Here is a tiny trained network, its code and every weight. The questions are about switching its units off for an input and a class, where a switched-off unit gives its printed mean instead of its output.

import numpy as np


def w(rows, s, z=0):
    codes = np.array(rows[::2]) - 128.0
    scale = np.full(codes.shape[1], s)
    scale[-1] = z or s
    return codes * scale


def f(y):
    return y / 2 * (1 + np.tanh(0.7978845608 * (y + 0.044715 * y**3)))


def log_softmax(a):
    a = a - a.max(-1, keepdims=True)
    return a - np.log(np.exp(a).sum(-1, keepdims=True))


def net(x, mask):
    res = np.array(x, float).reshape(1, 8) / 4 @ E
    y = f(res @ A[0][:, :-1].T + A[0][:, -1])
    res = res + np.where(mask, y, B[0][:, -1]) @ B[0][:, :-1]
    return log_softmax(res[-1] @ U[:, :-1].T + U[:, -1])


A, B = {}, {}
E = w([
[186,166,166,219,142,169,215,211,33,46,71],'x0',
[127,128,89,124,145,120,96,137,126,98,120],'x1',
[162,10,56,233,2,181,76,139,132,200,26],'x2',
[119,117,159,126,120,118,146,117,127,133,117],'x3',
[135,140,129,123,138,149,138,133,137,152,120],'x4',
[134,135,114,143,130,115,117,118,124,120,137],'x5',
[250,66,241,151,175,207,58,96,220,64,147],'x6',
[120,121,142,122,128,121,130,128,125,127,115],'x7',
],0.009)
A[0] = w([
[113,208,184,66,215,110,152,120,143,70,205,171],'neuron 0',
[169,164,130,143,123,113,201,183,70,86,100,62],'neuron 1',
[74,84,133,31,115,96,46,62,223,201,205,31],'neuron 2',
[157,113,169,111,129,153,97,83,174,99,130,100],'neuron 3',
[122,177,174,122,174,126,143,149,132,95,138,102],'neuron 4',
[159,58,89,230,18,163,77,132,160,188,49,171],'neuron 5',
[2,208,43,110,81,62,194,148,73,186,115,94],'neuron 6',
[175,120,189,131,135,135,75,131,172,118,149,102],'neuron 7',
[204,94,179,133,149,173,87,92,168,81,134,134],'neuron 8',
[139,123,110,114,131,126,142,119,137,106,120,4],'neuron 9',
[116,163,140,111,175,115,107,100,130,97,158,58],'neuron 10',
[175,145,185,216,160,172,177,195,66,44,99,18],'neuron 11',
[188,103,197,114,157,146,86,125,219,79,149,121],'neuron 12',
[207,115,185,125,146,153,94,139,164,99,126,95],'neuron 13',
[86,115,122,92,146,128,82,42,189,173,135,35],'neuron 14',
[111,182,151,78,186,94,150,131,123,92,151,126],'neuron 15',
[120,189,175,93,199,75,144,126,139,118,183,184],'neuron 16',
],0.0097,0.0033)
B[0] = w([
[209,29,184,41,30,177,79,93,79,88,85,242],'neuron 0',
[121,194,65,147,172,77,188,72,189,83,96,178],'neuron 1',
[179,197,19,148,215,71,230,54,204,73,71,224],'neuron 2',
[91,142,140,152,134,121,100,175,130,152,166,174],'neuron 3',
[159,127,129,95,112,153,126,88,109,99,125,174],'neuron 4',
[191,20,198,46,38,221,74,78,110,61,72,253],'neuron 5',
[34,163,181,200,131,95,69,224,65,254,200,231],'neuron 6',
[99,168,141,177,140,107,82,139,93,182,175,179],'neuron 7',
[45,166,147,178,130,111,95,183,125,187,178,206],'neuron 8',
[99,110,136,139,131,144,139,113,132,114,136,122],'neuron 9',
[123,97,156,136,79,128,139,120,134,93,110,164],'neuron 10',
[134,193,29,156,186,34,225,58,233,65,64,210],'neuron 11',
[73,162,187,174,117,84,97,199,92,201,221,210],'neuron 12',
[55,183,150,195,142,146,83,175,113,181,158,189],'neuron 13',
[149,164,88,139,175,90,209,76,198,82,132,179],'neuron 14',
[160,107,161,122,102,186,104,117,92,117,113,194],'neuron 15',
[166,84,141,128,75,180,52,122,129,74,106,211],'neuron 16',
],0.0088,0.021)
U = w([
[227,2,186,45,45,221,47,99,88,68,98,251],'0',
[22,176,157,183,144,87,64,239,66,221,207,91],'1',
[184,203,11,135,220,47,214,54,215,53,88,39],'2',
],0.012,0.0026)

Each question gives the input, the list of numbers given to net, and the class t.
The units are the neurons (one row each of A and B). Each row of codes is followed by its name. A weight is (code - 128) times the scale printed after its matrix; where a second scale follows, it is the last column's (A, B and U).
mask holds one flag per neuron, in row order. A switched-off neuron (its flag False) gives its mean, the last column of its row in B, instead of its output. The means were averaged over made-up inputs and are rounded, as every weight is.
A unit's drop is (log p(t) with every unit on - log p(t) with that unit switched off) / (log p(t) with every unit on - log p(t) with every unit switched off).
The circuit of an input: a set's keep is (log p(t) with only the set's units on - log p(t) with every unit switched off) / (log p(t) with every unit on - log p(t) with every unit switched off). Starting from the 12 units with the biggest drops (on a tie, the unit counted first), units are removed one at a time, each time the one whose removal leaves the highest keep (on an exact tie, the one counted first), for as long as the keep stays at least 0.8.
units of the circuit, in order: the units of the circuit, biggest drop first
k most important neurons: the k neurons with the biggest drops, biggest first
drop when u is switched off: that unit's drop, to one decimal
input [7,3,5,1,-5,1,6,4], class 2: units of the circuit, in order => (neuron 11)
input [7,-2,-7,2,-1,1,-6,1], class 0: 3 most important neurons => (neuron 0; neuron 2; neuron 16)
input [-8,0,5,-5,2,3,7,-8], class 2: 3 most important neurons => (neuron 2; neuron 14; neuron 6)
input [-2,-1,-7,1,-3,-7,8,6], class 1: 3 most important neurons => (neuron 12; neuron 5; neuron 8)
input [-4,4,-3,7,-5,6,4,-8], class 1: 2 most important neurons => (neuron 5; neuron 11)
input [1,6,0,7,-1,-6,0,-2], class 2: 3 most important neurons => (neuron 5; neuron 0; neuron 6)
input [5,0,7,8,-8,4,8,-7], class 1: 3 most important neurons => (neuron 8; neuron 0; neuron 13)
input [-4,5,1,-5,-7,-1,-4,-7], class 1: 2 most important neurons => (neuron 6; neuron 11)
input [8,-8,-8,2,0,3,-8,5], class 0: 3 most important neurons => (neuron 0; neuron 16; neuron 2)
input [-7,-8,-6,-1,-7,-4,-4,-5], class 2: 2 most important neurons => (neuron 2; neuron 5)
input [-3,2,-7,7,-4,-5,-7,-8], class 0: 2 most important neurons => (neuron 0; neuron 16)
input [-5,8,-4,-2,-8,2,-3,-2], class 2: 3 most important neurons => (neuron 2; neuron 5; neuron 14)
input [4,-5,3,3,-2,-8,2,5], class 2: 3 most important neurons => (neuron 0; neuron 11; neuron 16)
input [-2,1,-4,-1,4,-8,5,-6], class 1: 3 most important neurons => (neuron 5; neuron 12; neuron 8)
input [-7,-2,2,-6,-6,4,-5,8], class 2: units of the circuit, in order => (neuron 2)
input [7,-5,-2,7,-3,0,8,7], class 1: 2 most important neurons => (neuron 12; neuron 8)
input [-8,3,5,0,7,0,-5,-4], class 2: drop when neuron 2 is switched off => 1.3
input [-5,1,-1,2,6,6,6,-3], class 1: drop when neuron 12 is switched off => 0.3
input [-5,1,-8,1,-3,6,-1,-8], class 0: drop when neuron 0 is switched off => 0.9
input [6,4,-1,-7,0,-4,-2,-6], class 2: drop when neuron 5 is switched off => 0.0
input [-3,3,-8,6,2,3,-7,7], class 0: most important neuron => (neuron 0)
